[[-16 -20  51 -19  18  17]
 [-76  65  -9 -14  -9 -27]
 [ 19 -24 -27  18 -36   9]
 [ 48 -41 -50 -23  -4   0]]
->
[[-76  65  -9 -14  -9 -27]
 [-16 -20  51 -19  18  17]
 [ 19 -24 -27  18 -36   9]
 [ 48 -41 -50 -23  -4   0]]

[[ 22  -8  18  49 -14 -15 -26 -39]
 [-16 -15 -32  29  -1  76   8  12]
 [-34  23 -22 -21  15  22  41  31]
 [  9   4 -23  51  10  35  17 -12]
 [-27 -42   5  31 -52   8 -43  -6]
 [ 10  13 -23  32  19  13  19  -8]]
->
[[-34  23 -22 -21  15  22  41  31]
 [ 10  13 -23  32  19  13  19  -8]
 [  9   4 -23  51  10  35  17 -12]
 [ 22  -8  18  49 -14 -15 -26 -39]
 [-16 -15 -32  29  -1  76   8  12]
 [-27 -42   5  31 -52   8 -43  -6]]

[[ -6  33  26   0  -4  13 -34 -14 -18  18   1  -1  23 -57]
 [-31 -21 -18 -27   0 -20  -2 -21 -36 -18  -3   2 -38 -13]
 [-65  21  36 -58  38  30 -57 -75  11 -49  54  54  19   5]]
->
[[ -6  33  26   0  -4  13 -34 -14 -18  18   1  -1  23 -57]
 [-65  21  36 -58  38  30 -57 -75  11 -49  54  54  19   5]
 [-31 -21 -18 -27   0 -20  -2 -21 -36 -18  -3   2 -38 -13]]

[[ -2 -42  11 -22 -20   5   2  26]
 [  2 -19  20  -6 -12  18  26  34]
 [-11  10 -62 -17  28   7 -12  12]
 [ 13  -1  28 -18  -6  11  15   9]
 [ 23 -35  -6 -39 -52 -15   2  -6]
 [-43 -15 -55 -39  52  39   6   5]
 [ 30  63 -15   1  -5 -70 -34 -24]
 [ 25  57   8  17  11 -25  -6   3]]
->
[[ 30  63 -15   1  -5 -70 -34 -24]
 [ 25  57   8  17  11 -25  -6   3]
 [-11  10 -62 -17  28   7 -12  12]
 [ 13  -1  28 -18  -6  11  15   9]
 [-43 -15 -55 -39  52  39   6   5]
 [  2 -19  20  -6 -12  18  26  34]
 [ 23 -35  -6 -39 -52 -15   2  -6]
 [ -2 -42  11 -22 -20   5   2  26]]

[[ -9 -65]
 [-59 -81]
 [ 75  68]
 [-30  64]]
->
[[ 75  68]
 [-30  64]
 [ -9 -65]
 [-59 -81]]

[[ 3  4 28 24]
 [55  5  1 22]
 [73 14  0 12]
 [ 0  8 38 13]
 [34  0  4 39]
 [27 70  6  6]
 [72 12  0  7]]
->
[[27 70  6  6]
 [73 14  0 12]
 [72 12  0  7]
 [ 0  8 38 13]
 [55  5  1 22]
 [ 3  4 28 24]
 [34  0  4 39]]

[[-14  11 -15 -29]
 [-15 -21  -6   6]
 [-33  21  -3 -60]]
->
[[-33  21  -3 -60]
 [-14  11 -15 -29]
 [-15 -21  -6   6]]

[[-18 -25  34 -22]
 [ 20 -14 -52  32]
 [-42 -65  -8 -72]
 [-31  14 -45 -19]
 [ -4  25 -27 -12]
 [ 36  -2 -17  17]
 [ 49  58  21  14]
 [ -7  22 -21 -45]
 [-24   5   5 -35]
 [ 49 -20  19  21]]
->
[[ 49  58  21  14]
 [ -4  25 -27 -12]
 [ -7  22 -21 -45]
 [-31  14 -45 -19]
 [-24   5   5 -35]
 [ 36  -2 -17  17]
 [ 20 -14 -52  32]
 [ 49 -20  19  21]
 [-18 -25  34 -22]
 [-42 -65  -8 -72]]

[[  4 -26  -6 -21 -36 -33 -41  69  -8]
 [ -2  35 -17  15  10  75   5 -11  61]
 [ -3  26 -28   3  -7  78 -14  20  63]
 [ -6 -19   1  -8  12 -13  20 -53 -27]
 [ -4  33 -16   9  28  78   3 -22  55]]
->
[[ -2  35 -17  15  10  75   5 -11  61]
 [ -4  33 -16   9  28  78   3 -22  55]
 [ -3  26 -28   3  -7  78 -14  20  63]
 [ -6 -19   1  -8  12 -13  20 -53 -27]
 [  4 -26  -6 -21 -36 -33 -41  69  -8]]
---
[[ 20   4   1  27 -13 -35  23  -7 -21  56  39   6 -51 -50]
 [ -9 -44 -14  54  -3 -19  15   1   8  -8 -13  32  -4  -4]
 [-17  12  -1 -55  -3  -3   2   6  16  17  14 -43   5  -7]
 [-24 -41 -14 -14   6   4 -21   1  15 -17 -23  12  41  29]
 [-23  -6  -5 -45  -2   3 -13  28  32  -7  -1 -44  64  40]
 [ -8  23  13 -77   2  -5  20  20  25  37  53 -42  36  -8]]
->
[[  4   1  27 -13 -35  23  -7 -21  56  39   6 -51 -50  20]
 [-44 -14  54  -3 -19  15   1   8  -8 -13  32  -4  -4  -9]
 [ 12  -1 -55  -3  -3   2   6  16  17  14 -43   5  -7 -17]
 [-41 -14 -14   6   4 -21   1  15 -17 -23  12  41  29 -24]
 [ -6  -5 -45  -2   3 -13  28  32  -7  -1 -44  64  40 -23]
 [ 23  13 -77   2  -5  20  20  25  37  53 -42  36  -8  -8]]

[[ -7  38  12  49  -4 -54  16  -5 -20  -8 -53   2   1 -13  -3]
 [-27 -65 -13  54 -28  25 -15 -38 -25  -2 -34 -30 -15  11 -18]
 [ 14 -68  -2  26  -8 -15   5 -28  44 -57  52  15  -2  -7   5]]
->
[[ 38  12  49  -4 -54  16  -5 -20  -8 -53   2   1 -13  -3  -7]
 [-65 -13  54 -28  25 -15 -38 -25  -2 -34 -30 -15  11 -18 -27]
 [-68  -2  26  -8 -15   5 -28  44 -57  52  15  -2  -7   5  14]]

[[-23  18 -12 -60 -12 -34   8  -1 -34 -17]
 [ 15  -3  -2  -7   7  -8  14  -6 -10   0]
 [ -9  11 -28 -17  15  -3  10  20 -25 -61]
 [ 28 -13  -9  53   9  10  28   3  42  -6]
 [-32  12 -10  29  28  51 -29  33   1 -35]
 [-44  36 -21 -59   6 -12  20  19 -19 -14]
 [-78  37  -8 -57 -13  12   2  12   2  34]]
->
[[ 18 -12 -60 -12 -34   8  -1 -34 -17 -23]
 [ -3  -2  -7   7  -8  14  -6 -10   0  15]
 [ 11 -28 -17  15  -3  10  20 -25 -61  -9]
 [-13  -9  53   9  10  28   3  42  -6  28]
 [ 12 -10  29  28  51 -29  33   1 -35 -32]
 [ 36 -21 -59   6 -12  20  19 -19 -14 -44]
 [ 37  -8 -57 -13  12   2  12   2  34 -78]]

[[  2  -3  -1  -2   2   0   0  -2]
 [  6   8   2   4  10  20  -4  14]
 [  6   7   2   3  10  20  -5  13]
 [ 21  26   6  11  34  70 -15  47]
 [  7 -17  -2  -5   9   2   0  -8]
 [ 25 -54  -7 -18  31   5   1 -32]
 [  6 -13  -2  -4   8   2   0  -9]
 [  2   3   0   1   3   7  -2   6]]
->
[[ -3  -1  -2   2   0   0  -2   2]
 [  8   2   4  10  20  -4  14   6]
 [  7   2   3  10  20  -5  13   6]
 [ 26   6  11  34  70 -15  47  21]
 [-17  -2  -5   9   2   0  -8   7]
 [-54  -7 -18  31   5   1 -32  25]
 [-13  -2  -4   8   2   0  -9   6]
 [  3   0   1   3   7  -2   6   2]]

[[-25   8  17]
 [-31  14   9]
 [-63   5   0]
 [-36  25 -18]
 [  1 -16  -7]
 [ 51  22 -17]
 [ 50  11  41]
 [ 12  15   4]
 [  0  37 -32]]
->
[[  8  17 -25]
 [ 14   9 -31]
 [  5   0 -63]
 [ 25 -18 -36]
 [-16  -7   1]
 [ 22 -17  51]
 [ 11  41  50]
 [ 15   4  12]
 [ 37 -32   0]]

[[  0 -47 -27   1 -40  -2  13 -18  -9  14 -11  28  -9 -17]
 [-54 -28  67 -12  -8 -54  12 -55 -58  17 -57 -37 -18  -7]]
->
[[-47 -27   1 -40  -2  13 -18  -9  14 -11  28  -9 -17   0]
 [-28  67 -12  -8 -54  12 -55 -58  17 -57 -37 -18  -7 -54]]

[[  9 -20  14  27  32   8  24  12   2  27  10]
 [ 26  13 -34  -7 -47   0 -15 -27  16   5   9]
 [ 16  -6 -25   5  -7  14  16   1  11  30   8]
 [ 15  -9  25  25  -5   9   6 -26 -69 -19  -9]]
->
[[-20  14  27  32   8  24  12   2  27  10   9]
 [ 13 -34  -7 -47   0 -15 -27  16   5   9  26]
 [ -6 -25   5  -7  14  16   1  11  30   8  16]
 [ -9  25  25  -5   9   6 -26 -69 -19  -9  15]]
